Below is a small trained network, with its code and all its weights. Each question gives an input and a target symbol and asks what happens when units are switched off, that is, made to give their printed mean instead of their output.

import numpy as np


def w(rows, s, z=0):
    codes = np.array(rows[::2]) - 128.0
    scale = np.full(codes.shape[1], s)
    scale[-1] = z or s
    return codes * scale


def norm(h):
    return h / np.sqrt((h * h).mean(-1, keepdims=True) + 1e-5)


def f(y):
    return np.maximum(y, 0)


def softmax(a):
    e = np.exp(a - a.max(-1, keepdims=True))
    return e / e.sum(-1, keepdims=True)


def log_softmax(a):
    a = a - a.max(-1, keepdims=True)
    return a - np.log(np.exp(a).sum(-1, keepdims=True))


def net(x, mask):
    ids = ['Ξαεζπψω'.index(c) for c in x.split()]
    T = len(ids)
    res = E[ids] + P[:T]
    u = 0
    for l in range(3):
        q, k, v = (norm(res) @ M[l].T for M in (Q, K, V))
        z = softmax(np.where(np.tri(T) > 0, q @ k.T / 3**0.5, -1e9)) @ v
        res = res + np.where(mask[u], z, O[l][:, -1]) @ O[l][:, :-1]
        u += 1
        y = f(norm(res) @ A[l][:, :-1].T + A[l][:, -1])
        res = res + np.where(mask[u : u + 8], y, B[l][:, -1]) @ B[l][:, :-1]
        u += 8
    return log_softmax(norm(res)[-1] @ U[:, :-1].T + U[:, -1])


Q, K, V, O, A, B = {}, {}, {}, {}, {}, {}
E = w([
[212,249,94,152],'Ξ',
[91,24,175,101],'α',
[170,224,96,216],'ε',
[63,26,166,209],'ζ',
[146,33,180,10],'π',
[137,46,188,6],'ψ',
[232,188,127,11],'ω',
],0.002)
P = w([
[119,124,138,129],'0',
[210,75,112,160],'1',
[203,81,174,151],'2',
[66,183,202,103],'3',
[93,122,22,94],'4',
[182,79,57,128],'5',
[144,136,233,140],'6',
[35,190,143,95],'7',
[147,106,3,112],'8',
[206,117,189,179],'9',
],0.0043)
Q[0] = w([
[187,128,251,176],'0.h0',
[180,92,130,154],'0.h0',
[35,229,225,102],'0.h0',
],0.02)
K[0] = w([
[36,166,79,99],'0.h0',
[99,143,124,122],'0.h0',
[150,77,6,109],'0.h0',
],0.025)
V[0] = w([
[110,176,73,247],'0.h0',
[29,4,156,136],'0.h0',
[57,94,132,227],'0.h0',
],0.011)
O[0] = w([
[97,52,3,114,3],'0.h0',
[39,252,144,38,238],'0.h0',
[27,138,45,126,132],'0.h0',
],0.0075,0.0024)
A[0] = w([
[162,90,62,132,123],'0.n0',
[30,78,123,55,84],'0.n1',
[93,161,85,31,125],'0.n2',
[54,169,99,82,134],'0.n3',
[65,78,2,123,122],'0.n4',
[125,103,233,206,245],'0.n5',
[168,4,201,53,168],'0.n6',
[34,137,62,114,1],'0.n7',
],0.0082,0.0041)
B[0] = w([
[101,140,38,28,190],'0.n0',
[153,198,126,166,174],'0.n1',
[138,171,62,211,227],'0.n2',
[135,158,45,188,240],'0.n3',
[204,134,242,17,203],'0.n4',
[191,223,54,40,254],'0.n5',
[127,212,95,188,227],'0.n6',
[247,229,95,191,161],'0.n7',
],0.012,0.0053)
Q[1] = w([
[143,254,31,48],'1.h0',
[93,123,145,138],'1.h0',
[146,209,73,92],'1.h0',
],0.02)
K[1] = w([
[42,27,245,227],'1.h0',
[163,139,146,110],'1.h0',
[79,55,171,181],'1.h0',
],0.012)
V[1] = w([
[255,148,143,187],'1.h0',
[101,117,98,75],'1.h0',
[183,150,134,242],'1.h0',
],0.0078)
O[1] = w([
[253,130,200,225,255],'1.h0',
[107,136,50,90,137],'1.h0',
[167,124,193,220,188],'1.h0',
],0.006,0.0029)
A[1] = w([
[147,143,154,182,145],'1.n0',
[134,121,175,105,132],'1.n1',
[137,58,118,205,7],'1.n2',
[76,125,94,201,62],'1.n3',
[10,134,179,119,70],'1.n4',
[138,108,40,202,108],'1.n5',
[155,82,166,73,107],'1.n6',
[103,107,117,161,85],'1.n7',
],0.013,0.0017)
B[1] = w([
[169,73,109,128,205],'1.n0',
[143,153,90,117,145],'1.n1',
[81,133,38,45,142],'1.n2',
[197,134,198,146,174],'1.n3',
[63,113,8,245,143],'1.n4',
[90,139,92,18,253],'1.n5',
[149,115,95,210,168],'1.n6',
[156,117,129,138,128],'1.n7',
],0.016,0.0045)
Q[2] = w([
[231,216,17,86],'2.h0',
[85,59,132,145],'2.h0',
[3,38,236,163],'2.h0',
],0.016)
K[2] = w([
[9,75,212,98],'2.h0',
[169,181,131,121],'2.h0',
[242,207,65,104],'2.h0',
],0.013)
V[2] = w([
[171,234,2,150],'2.h0',
[168,214,196,27],'2.h0',
[23,135,205,228],'2.h0',
],0.0098)
O[2] = w([
[22,109,146,198,249],'2.h0',
[109,146,244,124,157],'2.h0',
[161,249,99,157,66],'2.h0',
],0.011,0.015)
A[2] = w([
[75,111,110,25,3],'2.n0',
[201,87,182,20,154],'2.n1',
[235,212,77,12,141],'2.n2',
[215,135,10,158,124],'2.n3',
[80,96,80,174,246],'2.n4',
[111,86,211,171,149],'2.n5',
[91,128,188,69,168],'2.n6',
[217,117,121,216,105],'2.n7',
],0.011,0.0018)
B[2] = w([
[47,156,198,33,198],'2.n0',
[195,18,157,70,207],'2.n1',
[254,223,105,40,192],'2.n2',
[210,55,34,166,206],'2.n3',
[58,101,30,147,254],'2.n4',
[72,71,223,161,195],'2.n5',
[95,117,114,59,172],'2.n6',
[89,165,98,241,188],'2.n7',
],0.013,0.0054)
U = w([
[140,211,52,152,244],'Ξ',
[16,141,158,167,166],'α',
[155,159,208,75,61],'ε',
[153,156,208,74,98],'ζ',
[134,96,70,11,73],'π',
[122,12,114,159,148],'ψ',
[243,128,154,215,52],'ω',
],0.011,0.0012)

Each question gives the input, a string of symbols that net reads in full, and the target symbol t.
The units are the heads (3 rows each of Q, K, V and O) and the neurons (one row each of A and B). Each row of codes is followed by its name. A weight is (code - 128) times the scale printed after its matrix; where a second scale follows, it is the last column's (O, A, B and U).
mask holds one flag per unit, layer by layer, with each layer's heads first. A switched-off unit (its flag False) gives its mean, the last column of its rows in O or B, instead of its output. The means were averaged over made-up inputs and are rounded, as every weight is.
A unit's drop is (log p(t) with every unit on - log p(t) with that unit switched off) / (log p(t) with every unit on - log p(t) with every unit switched off).
The circuit of an input: a set's keep is (log p(t) with only the set's units on - log p(t) with every unit switched off) / (log p(t) with every unit on - log p(t) with every unit switched off). Starting from the 12 units with the biggest drops (on a tie, the unit counted first), units are removed one at a time, each time the one whose removal leaves the highest keep (on an exact tie, the one counted first), for as long as the keep stays at least 0.8.
units of the circuit, in order: the units of the circuit, biggest drop first
unit that matters most: the unit with the biggest drop
k most important neurons: the k neurons with the biggest drops, biggest first
top k neurons in layer l: the k neurons of layer l with the biggest drops, biggest first
input ψ Ξ π ψ π, target ζ: units of the circuit, in order	0.h0
input α α ζ Ξ Ξ ψ π, target π: units of the circuit, in order	0.h0, 1.n5
input ω α Ξ α α α ψ α ω, target ω: units of the circuit, in order	0.h0, 1.h0
input Ξ ε α, target π: units of the circuit, in order	0.h0, 1.n5, 1.n2
input α ζ Ξ π ω Ξ ε α, target π: top 2 neurons in layer 1	1.n5, 1.n6
input ζ Ξ α ε, target π: units of the circuit, in order	0.h0, 1.n5
input ε Ξ α Ξ ψ ω α ζ, target ω: 2 most important neurons	0.n5, 1.n5
input Ξ π α α α ψ α α ε ε, target ψ: units of the circuit, in order	1.h0, 0.n6
input Ξ π Ξ ε ψ ω, target ψ: 2 most important neurons	0.n4, 1.n6
input Ξ α π ζ ε ω, target ψ: top 3 neurons in layer 0	0.n5, 0.n6, 0.n7
input ε α ε α α ε Ξ ζ, target ψ: top 2 neurons in layer 1	1.n6, 1.n5
input π ω ω ω ε ψ, target ω: 2 most important neurons	1.n5, 0.n0
input ε ζ α Ξ ω Ξ ε Ξ, target π: 2 most important neurons	0.n5, 1.n5
input α ε α ζ, target ψ: 2 most important neurons	0.n4, 0.n3
input ζ ζ ε ε π, target ψ: 2 most important neurons	0.n4, 0.n3
input Ξ ψ Ξ Ξ ζ Ξ α ε, target ψ: most important neuron	0.n5
input ζ α ψ ψ ε α ψ α α Ξ, target α: 2 most important neurons	0.n7, 0.n4
input Ξ ε α ε ε ω α, target ψ: 2 most important neurons	0.n4, 1.n6
input Ξ α ζ Ξ ω α ω, target ω: top 2 neurons in layer 0	0.n5, 0.n6
input ε α Ξ α ζ Ξ ω, target π: 3 most important neurons	1.n5, 0.n4, 0.n6
input Ξ ω α ε ψ, target ψ: top neuron in layer 1	1.n0
input Ξ α Ξ α α Ξ ζ ζ, target π: 2 most important neurons	1.n5, 0.n0
input ζ ζ ε α π ψ, target α: top 2 neurons in layer 0	0.n7, 0.n4
input ε α Ξ ζ Ξ Ξ ε α Ξ, target ψ: 3 most important neurons	0.n4, 1.n6, 1.n5
input α Ξ α ζ ω α α, target Ξ: top 3 neurons in layer 0	0.n5, 0.n6, 0.n4
input ω α Ξ ψ ω ζ ψ α Ξ, target ω: top 2 neurons in layer 1	1.n5, 1.n0
input ζ ζ α α Ξ, target α: unit that matters most	0.n7
input ε ω Ξ, target ψ: 2 most important neurons	0.n4, 1.n6
